In the rows, 128 means zero.
Each name stands for a flat space through zero: a line, a plane or more. A row that begins with a name and a colon came from that space; any other row is followed by the name of the space it lies nearest, among the names in its block.
duku_boset: [ 87 140  79  90 134 187 145  90  82 113 133 109 104  99 147 116 125  96
 158 108]
duku_boset: [164 166 129 127  95 118 119 136 174 129 117 123 113 143 119 109 118 149
 145 129]
liri_kek: [123 126 131 128 145 122  88  97 137 140 117 132 116 136 114 181 125 105
  87 114]
liri_kek: [151  87  93 111 144 146 140  97 102 142 167 100 107 152 124 114 121  95
 131  99]
duku_boset: [ 92 128 144 150 130 108  98 152 144 145 129 147 182 151 121 149 162 135
 106 158]
duku_boset: [106 106 134 117  97 155 141 105  96 141 138  97  96 121 135 129 147 144
 134 156]
duku_boset: [132  77 186 156 143 126 154 120  88 124 124 139 130 130 139 153 120 134
  85 155]
sovu_rulid: [ 93 157 134 133 113 121 145 136 130 106 111 166 173  89 140 156 181 139
 154 153]
sizib_ket: [125  91  77 108 149 156 136 111  99 144 169 120 161 131 135 152 165  98
 142  99]
bipu_renil: [101 171 139 130 120 160 111 156 138 123 103 121 158 149 141 102 110 140
 120 142]
duku_boset: [151  82 178 145 169 121 138 122  96 122 116 127 122 128 131 157  97 121
  69 116]
pog_ziki: [137 150 199 147 122 125 179 103 106  74  79 160 139  96 148 157 137 134
 113 153]
sizib_ket: [123 128  91 143 161  63 111 114 160 124 150 184 151 134 101 143 155  79
 140 115]
bipu_renil: [123 182 178 152 137 122 149 143 135  78  81 157 149 138 140  85  89 124
 117 147]
pog_ziki: [111 119 120 133 135 132 124 143 120 136 141 121 118 147 128  84 101 125
 129 137]
sovu_rulid: [147 101 142 136 134 150 194 114  82 105 151 120 146 162 146  72 125 107
 140 141]
pog_ziki: [140  98  89 144 111 163 148 101 119 141 155 193  98 116 156 146  96 125
 165 154]
sovu_rulid: [135 126 137 136 132 131 131 152 130 129 127 132 156 137 135 123 126 139
 124 130]
duku_boset: [119 163 145 138 142  92 158 120 131  78 101 173 153  91 129 136 151 110
 143 129]
pog_ziki: [123 144 127 129 141 114 149 112 123  98 117 156 134 103 131 134 137 108
 141 123]
sizib_ket: [109 142 143 107 121 142 139 163 109 116 103  95 121  75 140 121 130 167
 137 120]
pog_ziki: [140 126 130 132  96 120 114 108 149 146 133 129 102 139 118 146 139 140
 130 147]
sizib_ket: [ 97 188 121  99 153 113 107 149 139 100  97  86 139 115 111  90 129 112
 126  87]
liri_kek: [ 72 111 104  91 145 148 123 155  85 137 136  77 148  79 132 140 171 140
 134 102]
bipu_renil: [120 141 158 119  85 153 171 111 102 110 119  95 124 128 140 105 161 148
 146 161]
liri_kek: [130 110 120 107 109 142 130  97 110 140 136  90  65 115 123 128 123 133
 132 124]
sizib_ket: [134 153  85 114  89 115 121 125 167 142 152 124 146 142 113 120 184 132
 176 132]
sovu_rulid: [126  71 146 113 136 128 134 176  91 150 130  86 106  61 135 156 129 185
 116 112]
sovu_rulid: [177 135  82 114 135 160 114 108 149 139 139 133 118 146 133 140  94 106
 136  85]
bipu_renil: [121 126 147 132 123  87 126 138 135 126 124 115  96 118 110 105 128 141
 127 139]
sizib_ket: [146  95 122 115 121 145 140 107 109 139 137 128 129  92 138 197 164 139
 130 116]
sovu_rulid: [164 126 137 118 136  95  90 160 165 148 112 114 144  97 111 198 152 160
 103  87]
sovu_rulid: [135  82 111 125 139 162 139 120  94 148 161 104 103 159 137  93  90 115
 123 125]
bipu_renil: [162 122 165 150 109 117 152 122 135 119 118 155 129 129 135 146 129 146
 124 152]
pog_ziki: [159 129 137 124  87 128 138  71 136 128 125 122  59 128 121 142 125 130
 136 144]
liri_kek: [129 109 116 123 169 131 125 132 113 128 138 127 173 130 128 155 145 103
 109  95]
pog_ziki: [149 118 128 150 107 144 132 109 141 137 129 190 139 121 147 189 133 138
 134 154]
sizib_ket: [252  85 182 141  96  93 144 118 161 147 128 116 111 135 115 197 147 174
 101 117]
liri_kek: [114 146 109 126 122 174 125 112 122 124 117 154 120 119 151 138  98 121
 138 134]
liri_kek: [ 60 120  88 140 150 139  91 110 122 144 139 192 149 115 136 180 136  96
 125 145]
sovu_rulid: [ 73 107 168 123 118 118 153 155  83 119 114 106 127  63 137 140 171 172
 129 159]
bipu_renil: [115 152 101 139 124 132 101  98 152 126 112 190  68 103 134 146  70 115
 140 139]
duku_boset: [ 52 186  87 108 174 177  54 132 134 132 103 121 174 154 130 134 102  79
  92  94]
sizib_ket: [132 125 139 140 138  92 123 101 140 124 134 142 148 154 108 148 163  99
 110 132]
pog_ziki: [180 132 169 137  98 100 123 127 163 139 124  99 136 173 107 133 154 149
 107 137]
bipu_renil: [ 78 139 102 112 118 115 103 125 130 139 134 105  79 115 110  94 125 127
 145 136]
liri_kek: [105 159 184 138 120 180 140  62  96  94  76 143 115 136 152 164 106 106
  83 160]
sovu_rulid: [105 160 119 145 126 136  78 145 167 148 123 149 161 180 124 120 110 122
 111 146]
duku_boset: [ 86 154 130 114  96 140 111 119 128 133 115  99  94 123 123 111 134 142
 134 152]
sizib_ket: [114 153  86 132 179  69 104 172 162 108 112 190 103  52 118 121  76 119
 156  86]
bipu_renil: [119 136  95  92 149 192 134 114  93 120 126  95 150 118 148 138 129 103
 129  83]
pog_ziki: [ 85 137 108 132 176 166 115 139 108 113 105 194 193  77 162 203 125 109
 116 108]
sovu_rulid: [167  86 121 132 142 115 164 147 114 127 149 146 144  97 138 145 140 140
 147 110]
sizib_ket: [155 136 114 122 113 116 128 144 153 137 144 109 140 152 117 101 143 136
 147 120]
sovu_rulid: [113 142  93 112 118 170 133 100 116 124 130 137 114 115 144 134 123 114
 153 125]
liri_kek: [137 115 152 138 125 112 123  77 125 134 143  94  98 206 101  93 125  90
  93 145]
liri_kek: [151  96 104 127 173 123 116 111 123 139 151 137 154 148 121 162 131  87
 104  88]
duku_boset: [120 121 124  99  75  82 114 127 146 155 142  65  71  96  92 131 194 172
 154 137]
bipu_renil: [ 99 114 140 127 138 143 136 140  98 128 130 114 151 126 137 124 141 131
 117 137]
bipu_renil: [167  63 132 149 156  55 141 131 133 141 168 147 140 133 102 149 162 116
 120 118]
liri_kek: [ 74 169 151 132 111 129 147 197 124 105 105 129 187 101 145  85 157 172
 157 162]
pog_ziki: [134 130 191 117 149 170 142 139  83 108  89  59 124 140 142 102  84 138
  71 110]
bipu_renil: [154 125 125 126 117 123 132 125 140 134 137 121 136 140 123 133 144 132
 134 123]
duku_boset: [111 101 146 148 155 126 148 135  96 116 127 151 110 120 140 102  82 120
 116 143]
pog_ziki: [116 155 122 126 172 113 110 124 135 107 113 134 155 140 117 124 120  85
 106  95]
sizib_ket: [146  93 202 144 168 110 158 182  91 111 112  87 142 136 131  81  90 150
  79 120]
[136 119 151 145 111 115 134 124 135 130 122 151 115 119 130 148 129 146
 125 154] -> sizib_ket
[131 155 122 121 127 115 113 122 150 122 116 125 123 128 117 129 130 120
 129 115] -> sizib_ket
[ 75 129 117 151  99  79 134 138 142 131 148 173 112 114 117  94 155 140
 174 191] -> pog_ziki
[155 127 147 102 141 193 166 125  82 106 111  84 175 121 158 149 141 129
 111  90] -> bipu_renil
[ 93 117 125 136 112 100 113 118 133 143 140 136  99 123 113 130 146 132
 133 159] -> liri_kek
[119 140 126 139 152 142 167 179 113 102 134 150 225 140 152  86 143 124
 150 128] -> liri_kek
[113  99  82 122 148 180 105 146 111 160 152 134 130 132 148 130  86 125
 128 114] -> pog_ziki
[148 146  83 134 137 153  75  99 168 152 137 155 111 185 123 132  70  89
 114 111] -> liri_kek
[116 134 118 100 139 152 133 163 108 126 127  78 157 114 135 107 142 141
 134  98] -> liri_kek
[119 142 161 122 112  91 110 130 141 127 104  94  74 109 104 119 124 152
 113 135] -> duku_boset
[197 111 134 117 167 135 130 108 125 126 137  83 147 184 115 125 113  89
  86  68] -> liri_kek
[ 75 129 140 181 131 106 104 169 152 141 129 215 196 145 138 146 138 139
 122 192] -> pog_ziki
[101 142 117 128 130 103 119 120 136 122 130 135 114 125 114 111 135 113
 138 135] -> pog_ziki
[120 137 132 134 146 133 108 137 134 129 118 133 141 143 128 128 106 119
 107 122] -> duku_boset
[167 166 152 160  93 140 134  91 163 115 111 165  93 191 134  87  66 117
 127 169] -> liri_kek
[118 160  60  82 148 167 116 108 122 122 139  91 135 134 126 106 131  83
 152  69] -> bipu_renil
[171  85 165 121 127 105 192 127  91 105 126 114 114  64 135 157 162 156
 138 115] -> liri_kek
[144 132 165 140 116  81 120 139 154 129 114 126 131 126 109 146 153 150
 112 139] -> duku_boset
[ 79 126  70 124 112 170 126 120 115 144 155 161 125 119 149 119 127 121
 173 154] -> sizib_ket
[198 114 138 115 127 148 151 116 122 126 134  84 112 157 129 109 105 126
 119  96] -> pog_ziki
[134 155 131 123 150 142 133 139 127 107 111 122 161 139 135 111 114 112
 120 103] -> bipu_renil
[158 124 109 140 113  90 126 139 166 139 144 165 121 117 118 137 136 142
 158 133] -> sizib_ket
[123 142 139 142 115 114 144 101 134 107 113 180 129  98 135 167 150 124
 141 151] -> pog_ziki
[124  82  91 114 124 156 151 130  96 147 165 130 148  99 146 159 168 137
 158 124] -> sizib_ket

Each name stands for a flat space through zero: a line, a plane or more. A row that begins with a name and a colon came from that space; any other row is followed by the name of the space it lies nearest, among the names in its block.
sibetakam: [163 125 127  91 126 165 128 131 120 133 171 138 211 104 114 119 120  98
 150 132]
lufatetun: [140 115 143 122 167 116 146 109 135 129 135 118 113 121 140 103 138 115
 131 112]
naszap: [ 82 142 123 174 105 143  93 158 137 157 136 156 114 106 137 118  89  85
 134 125]
sikubusa: [109 151 104 164 123 150 114 128 120 129 176 149 142 133 130  97  64  66
  75 135]
naszap: [117 103 117 131 126 105 110 122 117 149 102 112  96 144 149 136 153 123
 118  90]
sikubusa: [132 139 140 139 133 144 114 132 130  98 144 122 122 112 144 121  98 109
 114 128]
surublogom: [ 98 131 115 140 117 138 108 137 125 149 126 156 123 124 116 125 116  90
 124 115]
surublogom: [157 116 165 128 155 123 160 105 148 118 113  85  78 116 134 133 136 132
 131 139]
pozevlave: [156 111 131 140 133 127 133 122 137 174 164 124 154 117 127 132  92  77
 107 120]
pozevlave: [130 168 146 106 121 179 129 113 138  73 114  83 134 103 125 111 131  99
 130 190]
sibetakam: [139 136 138  99 149 114 140 126 128  92 124 121 153 127 144 109 164 182
 158 137]
pozevlave: [104 107 137 143 144 150 113 140 112 117 116 167  56 117 123 124 134 128
 157  64]
surublogom: [184 139 175 170 141 181 113 129 148 182 132 135 150  71  86 168 103 123
 142  96]
sikubusa: [126 144 140 120 111 172 111 139 121 108  92 146 119 109  89 161 147 156
 159 121]
surublogom: [148 119 168 137 172 135 181 118 151 134 128 163  75 108  78 137 120 145
 157 122]
pozevlave: [112 126 138  92 122 176 144 144 121 108 113 153 121 105 103 109 173 154
 221 138]
sikubusa: [136 120 128 133 102 183 106 142 112 134 139 115 133 107 137 124 127 113
 160 117]
naszap: [141 116 122 127 125 132 139 137 114 121 143 162 125 141 103 149 116 158
 130 109]
pozevlave: [ 89 121 122 142 115 161 127 151 121 138 133 169  91 117 116 109 124 116
 176 118]
lufatetun: [128 126 105 149  94 166 109 124  98 132 109 103 100 152 126 144 141 144
 112 112]
pozevlave: [102 165 124 120 163 111 155 114 141 107 135 165 147 133 107  85 131 132
 123 160]
naszap: [129 127 132  92 148 144 127 108 122  95 131 123 128 118 124 109 130  73
 115 124]
naszap: [103 138 116  53 144 103 146  94 133  99  93 115 149 141 112 107 178  84
 118 166]
sibetakam: [171  95 131 144 136  98 144 107 145 208 151 108 147 131 121 155  99  76
  83 114]
lufatetun: [112 105 133 112 119 141 154 115 132 145  86 139  56 132  75 160 144  95
 140 130]
lufatetun: [145 113 137 133 138 162 107 118 111 112 136  98 103 115 156 114 125  97
 121  91]
naszap: [ 97 132 128 115 103 105 108 154 145 141 105 150 144 115 121 153 129 117
 147 144]
sibetakam: [119 132 107 112  86 152  90 139 108 121 115 105 157 131 143 136 144 119
 131 132]
naszap: [124 166 135 129 145 163 126 126 140 115 168 142 179  94 124  80  95  75
 128 159]
lufatetun: [127 109 137 132 177  81 179 109 153 165 156 144 117 132 130  88 123 106
 132 133]
sikubusa: [133 141 113 126  97 128  86 135 121 141 115 120 178 129 126 162 124 119
  98 123]
pozevlave: [138 130  98 147 107  79 123 126 129 181 131 114 181 164 137 149 128 157
  86 138]
surublogom: [103 125 135 118 141 102 159 129 142 107 118 151  84 135 113 125 125 130
 136 149]
naszap: [141 135 139  82 140 134 163 107 130  79 111 103 125 133 116 119 164 152
 146 167]
surublogom: [146 127 162 141 160 123 159 113 149 126 114 119  84 116 116 133 133 149
 137 132]
naszap: [135 105 121 112 144 167 148 122  91  80 141 155  76 145 110 114 138 150
 146  87]
lufatetun: [157 140 120 110 127 142 111 105 122 148 129  81 198 124 143 114 155 111
 114 133]
sikubusa: [119 134 147 123 146 138 143 118 134 108  94 135  78 121 103 133 151 144
 146 126]
pozevlave: [ 84 148 120 131 134 127 140 134 132 104 130 157 108 132 124  93 124 124
 140 153]
sikubusa: [144 104 151 110 143 124 135 131 132 122 123 105 115 110 156 119 158 147
 175 114]
pozevlave: [125 133 136 102 177 140 153 105 129 135 129 156 144 114 103  82 167 121
 164 113]
sikubusa: [121 102 132 118 130 105 140 145 128 112 137 138 101 133 149 126 127 146
 153 121]
sibetakam: [130 147 130 177 123 168 135 144 134 156 168 182 135 112  85 131  67 114
 125 131]
sibetakam: [138 128 141 134 176  96 167 106 145 139 139 144 118 134 114 110 126 135
 115 126]
lufatetun: [118 115 129 150 131 154 166 146 116  95 163 164  64 138 120 108  99 161
 159 131]
lufatetun: [136 128 124 154 163 106 117 115 123 136 159 104 143 133 186  76 126 126
 105 100]
sikubusa: [142 110 121 137 103 153 109 122 119 156 133  71 128 124 161 124 128  87
 121 126]
sikubusa: [110 144 113 135 149  91 106 136 131 122 167 168 177 130 147 102  88  99
  88 113]
sikubusa: [140 141 165 119 167 119 146 110 148  93 100 115  95 112 122 129 147 151
 134 134]
naszap: [141  98 141 112 125 129 118 122 121 105 105 103  76 126 136 162 131 110
 116 100]
sibetakam: [122 169 126 175 137 178 108 120 123 170 125 135 155 110 115  91 145 143
 145 115]
surublogom: [152 162 147  66 157 121 140 122 146  88 138 169 223 101  82 137 128 129
 131 157]
sibetakam: [154  98 175 142 150 112 159 139 156 135 132 118  76 101 141 143 119 153
 170 124]
sibetakam: [117 164 134 186 145 142 135 137 134 131 142 180 113 125  98 120  95 169
 122 123]
surublogom: [131 129 111 144 156 145 158 111 105 138 144 151 118 154 113  86 155 176
 143 104]
sibetakam: [131 136 138 175 160 105 138 123 140 141 139 168  96 134 105 141  88 140
  88 100]
sibetakam: [131 143 118 128 134 125 102 119 116 126 114 118 158 136 139 123 153 150
 113 108]
surublogom: [162 171 180 117 183 112 111 108 163 114  99 131 180  80 107 147 140 140
 115 119]
lufatetun: [ 94 117 142 126 175 107 173 123 146 117 146 163  73 122 129  73 122 102
 156 134]
pozevlave: [ 98 107 112 127  83 135 108 148 111 122  99  92  84 142 168 130 159 145
 160 131]
lufatetun: [136 119 111 129 123 151 160 111 122 165 152 117 138 141 114 101 131 103
 133 149]
naszap: [121 119 134 108 105 112 123 128 142 114  99 123  96 128 106 183 104  81
  92 146]
pozevlave: [115 122 154 145 141 158 122 150 127  83 139 178  59 101 110 139  81 109
 140  97]
surublogom: [110 123 104 155 101 132 114 137 112 144 128 112 110 150 154 119 130 139
 123 124]
surublogom: [ 97 155  78 124 104 161 104 121 100 143 141 137 184 147 123  86 138  93
 111 137]
lufatetun: [ 87 137  99 143 131 112 126 113 129 167 127 121 132 146 145  79 140  86
 111 139]
[123  90 143  96 128 108 157 126 142 117 119 105  77 125 141 132 134  95
 150 147] -> sibetakam
[140 143 120 138 142 128 134 122 115 108 142 116 146 144 151  98 145 185
 130 127] -> lufatetun
[174 117 137 116 130 132 131 121 136 158 157 108 185 112 128 139 113 101
 120 131] -> lufatetun
[137 124 133 104 107 103 140 154 132  92 126 139 141 137 125 165 126 190
 148 154] -> pozevlave
[136 133 136 133 123 131 110 150 129 107 155 138 152 112 146 131  97 131
 130 125] -> lufatetun
[130 146 123 152 124 151 108 117 123 149 116 120 134 127 116 131 130 118
 106 116] -> pozevlave
[120 139 109 149 129 135 104 121 115 140 137 161 134 138 103 140  93  89
  71  96] -> sibetakam
[143 124 127 125 161 119 145  97 134 169 141 128 151 129 114 107 132  88
 106 116] -> sibetakam
[118 121 129 121  76 190 157 157 138 146 158 126 133 101 112 116 105  92
 199 199] -> sibetakam
[ 94 115 123 129  89 118  72 156 117  83  96 128  68 131 151 178 100 101
  97 102] -> sikubusa
[167 100 173 105 167  78 173 120 154  93 127  80  95 121 171 125 149 179
 157 146] -> sikubusa
[138 153 149 169 112 156  86 132 146 168 109 105 143  91 125 156 109  99
 113 125] -> surublogom
[ 75 142 108 146 129 131  85 156 114  97 157 199 121 123 134 109  72  78
 101  93] -> sikubusa
[ 99  82  90 117 118  83  98 143  99 170 111 186 119 162 118 161 149 130
 121  44] -> naszap
[ 93 130 136 128 159 107 155 119 137  93 112 152  57 137 119 108 130 128
 128 132] -> sibetakam
[149 115 128 112 141 138 134 131 111 112 145 150 141 130 120 128 136 156
 146  99] -> naszap
[ 86 139 127 168  90 129 103 159 125  97  90 128  51 138 144 156 119 174
 133 133] -> sibetakam
[122 132 121 131  99 181  83 154 108 128 138 144 154 104 129 131 119 110
 153 103] -> sikubusa
[110 151  95 127 122 129 149 127 111 114 140 146 153 163 120  95 145 178
 133 156] -> surublogom
[ 89 128 127 112 131 118 169 134 137  83 131 161  72 140 109 113 110 117
 139 168] -> sibetakam
[117 148 129 152 137 124 133 135 138 122 149 171 127 125 104 129  82 117
 103 135] -> pozevlave
[120 131 109 134 147 139 113 130 112 146 168 175 170 125 123  93 113 100
 124  89] -> naszap
[134 115 130 188 134 103 133 111 146 205 122 117  86 138 120 150  99  96
  78 107] -> sibetakam
[132 155 142 123 129 141 132 125 140  85 131 122 131 116 120 131 103 117
 110 164] -> pozevlave
[143 104 122 113 131  75 142 124 135 137 145 102 146 146 162 130 124 125
 108 138] -> pozevlave
[146 115 120 101 152 117 121 103 118 130 141 127 156 134 126 124 126  79
  87  97] -> naszap
[100 125 134 121 134 122 129 136 127 103 101 161  79 129 110 139 138 142
 144 113] -> sikubusa
[115 109 141 123 124 156 107 155 113 104 120 143  91 106 146 124 145 148
 187  89] -> naszap
[123 145 113 113  86 155 131 127 130 142 119  80 169 128 137 114 152 119
 150 193] -> pozevlave

Rows lie near named flat spaces through zero. A row that begins with a name and a colon came from that space; any other row is followed by the name of its block's space that it lies nearest.
gokibnop: [107  96 135 120 121 158  41  94 165 142 114 121 173 161 131 134  88 109
  91 109]
vubozelig: [132 150 140 138 146 124 167 157 125  96 151 124 108 104 121 139 147 115
 114 161]
gokibnop: [130 144 131 151 126 138 151 146 146  82 146 147  98 121 108 147 136  95
 109 175]
vubozelig: [149 130 125 102 110 135 139 127 142 137 113 133 110 148 125 153 154 133
 204 154]
naldapi: [131  93 156 115 104 135  98 133 108 142 111 122 111 149 142 116 147 159
 125 132]
naldapi: [ 97  95 135 155 149 138 103 145 161  56 154  71 135 132  88 100  84 130
  55  98]
gokibnop: [145 138 139 113 127 132 140 111 157 139 132  99 116 135 148 134 138 131
 136 126]
labufali: [128 145  81 141 113 137 131 112 178 111 125 136 128 140 106  98 118 107
 153 103]
naldapi: [134 160  80 133 136 125 155  91 181 126 133 122 142 131 114 140  96 102
 164  99]
naldapi: [120 128 109 119 131 138  99 110 153 138 120 126 162 140 122 129 108 115
 143 108]
gokibnop: [138 103 172 113 113 145 110 128 137 124 125 112 101 151 140 160 142 135
 120 167]
gokibnop: [109 130  91 144 126 138  99 122 155 114 125 139 157 133 105  92 104 108
 118  95]
labufali: [121 136 111 109 141 129 110 129 129 151 119 128 170 124 128 116 130 126
 160 108]
labufali: [111 112 130 147 121 123  98 119  75 147 114 192 144 125 128 162 100 113
  95 148]
vubozelig: [118 115 141 138 137 122 131 151  91 109 132 148 124 118 111 158 121 127
 117 159]
labufali: [ 99  91 159 152 129 121  77 129  35 150 114 207 152 118 133 188  90 115
  55 170]
labufali: [116 137 108 146 124 128 108 111 111 146 119 184 152 122 127 144 105  98
 110 133]
gokibnop: [151 149 140 106 131 134 144  95 178 150 135  83 120 137 161 136 136 127
 136 118]
gokibnop: [124 129 106 145 114 133 138 152 140  89 130 140 107 130  98  94 141 123
 140 131]
gokibnop: [127 176  81 146 140 136 145 102 201 112 146 119 147 119 119  99 109  84
 118  94]
naldapi: [132 114 119 121 114 134 115 103 157 133 119 107 126 152 127 122 113 139
 144 103]
vubozelig: [118 125 133 141 138 123 126 134 114 118 136 131 134 117 124 129 114 125
  95 126]
vubozelig: [ 90  59 118 144 117 117  52 102  63 151  95 170 172 150 108 150  50 150
  99  92]
labufali: [113  91 130 130 117 124  96 133  85 134 109 155 137 139 114 141 110 144
 132 130]
labufali: [159 129 148 142  98 106 185 108  87 146 125 156  56 128 155 169 140 149
 127 163]
vubozelig: [130 124 107 128 111 123 131 136 117 133 114 141 121 133 120  93 143 145
 160 111]
vubozelig: [126 118 137 119 128 136  99 103 142 147 122 120 146 141 141 144 109 124
 115 120]
naldapi: [108  96 143  94 140 147  40 104 140 172 109 100 199 150 147 125 102 135
 117  89]
naldapi: [129 130 102 116 107 141 101 116 140 149 104 163 145 147 122 130 132 114
 178 131]
vubozelig: [120 128  99 158 151 105 167  93 136  98 144 121 129 123  94 187  49 116
 121 110]
labufali: [112 188  84 130 157 137 102 106 152 168 129 176 210 100 140 124 113  59
 119 112]
naldapi: [129  99 128 105  86 148  69 129 114 161  88 170 135 162 132 119 154 137
 175 143]
[126 104 157 104 104 144  81 165  87 151 103 158 129 138 141 106 183 145
 145 160] -> vubozelig
[148 119 136 155  92 116 169 110 109 119 126 154  57 138 133 154 126 139
 114 156] -> labufali
[ 86  75 133 153 113 119  59 172  26 137 104 183 155 117 117  60 127 161
  67 104] -> vubozelig
[120 136  83 137 119 141 115 119 168 106 121 149 143 142  93 123 108  99
 162 120] -> naldapi
[134 143  75 120 111 124 132 107 143 153 106 151 143 140 119 108 126 127
 200  96] -> labufali
[140 119 124 115 124 126 145 112 133 123 119 137 116 148 108 204 109 125
 192 161] -> vubozelig
[ 91 120 109 132 141 153  59 156 131 108 121 167 191 127  91 119 114  87
 120 138] -> naldapi
[134 134 163 116 132 140 127 162 116 122 135 133 117 119 138 139 171 121
 123 179] -> vubozelig
[143 186 128 158 162 108 246 194 125  47 179 121  69  72  97 136 171 107
 129 187] -> vubozelig
[146 116 124 144  93 117 162 113 118 121 120 144  70 144 126 139 128 146
 141 139] -> labufali
[127  99 162 112 127 129 102 122 117 147 124  94 130 139 151 122 128 158
 103 113] -> naldapi
[126 159 136 148 152 124 159 148 139 103 159 108 121  95 135  98 141 113
  71 126] -> vubozelig
[ 97 116 146 102 148 149  37 153  88 168 109 170 212 120 138 132 137 105
 116 146] -> naldapi
[140 177 131 135 158 131 169 105 197 114 166  75 125 109 149 126 121  98
  83 115] -> vubozelig
[135 138 104 123 124 118 148 129 134 134 125 114 125 126 127  87 141 147
 160  93] -> gokibnop
[148 176 114 126 150 105 195 118 132 145 145 113 121  99 149 129 140 127
 148 114] -> gokibnop
[101 124 111 143 126 148  88 172 115  94 122 186 153 123  86 116 136  92
 128 162] -> naldapi
[105 135 125 144 164 103 125 129  56 153 131 176 176  91 129 170  90 113
  93 132] -> gokibnop
[129 123 155 116 132 139 111 130 127 134 129 127 133 132 139 157 134 119
 117 157] -> vubozelig
